Here is a tiny trained network, its code and every weight. The questions are about switching its units off for an input and a class, where a switched-off unit gives its printed mean instead of its output.

import numpy as np


def w(rows, s, z=0):
    codes = np.array(rows[::2]) - 128.0
    scale = np.full(codes.shape[1], s)
    scale[-1] = z or s
    return codes * scale


def f(y):
    return y / 2 * (1 + np.tanh(0.7978845608 * (y + 0.044715 * y**3)))


def log_softmax(a):
    a = a - a.max(-1, keepdims=True)
    return a - np.log(np.exp(a).sum(-1, keepdims=True))


def net(x, mask):
    res = np.array(x, float).reshape(1, 6) / 4 @ E
    y = f(res @ A[0][:, :-1].T + A[0][:, -1])
    res = res + np.where(mask, y, B[0][:, -1]) @ B[0][:, :-1]
    return log_softmax(res[-1] @ U[:, :-1].T + U[:, -1])


A, B = {}, {}
E = w([
[253,75,85,157],'x0',
[110,113,186,238],'x1',
[91,80,77,177],'x2',
[174,137,143,121],'x3',
[98,197,32,165],'x4',
[76,97,126,73],'x5',
],0.0079)
A[0] = w([
[158,118,167,46,137],'N0',
[125,87,61,148,188],'N1',
[185,133,175,91,105],'N2',
[37,134,173,183,204],'N3',
[76,76,179,181,236],'N4',
[137,107,130,185,254],'N5',
[1,247,127,106,226],'N6',
[152,141,86,24,188],'N7',
[197,92,139,127,63],'N8',
[38,122,112,74,184],'N9',
],0.0099,0.0034)
B[0] = w([
[58,127,162,109,176],'N0',
[143,50,63,198,159],'N1',
[73,144,184,93,160],'N2',
[255,141,44,124,196],'N3',
[218,118,39,157,183],'N4',
[222,111,69,134,170],'N5',
[146,223,123,81,245],'N6',
[70,85,108,127,193],'N7',
[120,199,173,125,155],'N8',
[76,192,167,70,191],'N9',
],0.0082,0.011)
U = w([
[181,255,126,102,109],'0',
[34,130,164,79,30],'1',
[177,32,83,130,247],'2',
],0.0093,0.0014)

Each question gives the input, the list of numbers given to net, and the class t.
The units are the neurons (one row each of A and B). Each row of codes is followed by its name. A weight is (code - 128) times the scale printed after its matrix; where a second scale follows, it is the last column's (A, B and U).
mask holds one flag per neuron, in row order. A switched-off neuron (its flag False) gives its mean, the last column of its row in B, instead of its output. The means were averaged over made-up inputs and are rounded, as every weight is.
A unit's drop is (log p(t) with every unit on - log p(t) with that unit switched off) / (log p(t) with every unit on - log p(t) with every unit switched off).
The circuit of an input: a set's keep is (log p(t) with only the set's units on - log p(t) with every unit switched off) / (log p(t) with every unit on - log p(t) with every unit switched off). Starting from all 10 units, units are removed one at a time, each time the one whose removal leaves the highest keep (on an exact tie, the one counted first), for as long as the keep stays at least 0.8.
units of the circuit, in order: the units of the circuit, biggest drop first
top k neurons: the k neurons with the biggest drops, biggest first
drop of u: that unit's drop, to one decimal
input [-3,6,6,-7,8,5], class 0: units of the circuit, in order => [N6]
input [1,-6,-4,-7,-1,-7], class 1: units of the circuit, in order => [N3; N4; N6]
input [-5,1,3,-1,-8,7], class 0: units of the circuit, in order => [N3; N4; N9]
input [-2,4,4,2,-2,-4], class 2: units of the circuit, in order => [N6; N9]
input [0,-7,8,-1,-2,7], class 1: units of the circuit, in order => [N9; N3]
input [7,-3,-4,7,5,2], class 2: top 3 neurons => [N6; N9; N7]
input [6,-6,-8,5,8,-1], class 2: units of the circuit, in order => [N6; N7]
input [8,-1,3,6,8,-2], class 2: top 2 neurons => [N1; N6]
input [-5,-3,7,-8,-3,6], class 0: top 2 neurons => [N3; N6]
input [1,-5,7,5,-2,8], class 1: units of the circuit, in order => [N3; N4]
input [0,0,-2,-3,-3,3], class 1: units of the circuit, in order => [N3; N5]
input [3,-5,3,8,2,3], class 2: top 3 neurons => [N6; N9; N1]
input [0,-8,-1,7,0,-6], class 1: drop of N6 => 0.1
input [-5,-3,-7,4,4,7], class 1: drop of N7 => 0.7
input [-6,2,2,-5,-6,8], class 0: top neuron => [N3]
input [-6,-5,7,-4,-1,4], class 0: drop of N5 => -0.1
input [-4,4,-1,7,-4,-5], class 2: top 2 neurons => [N6; N9]
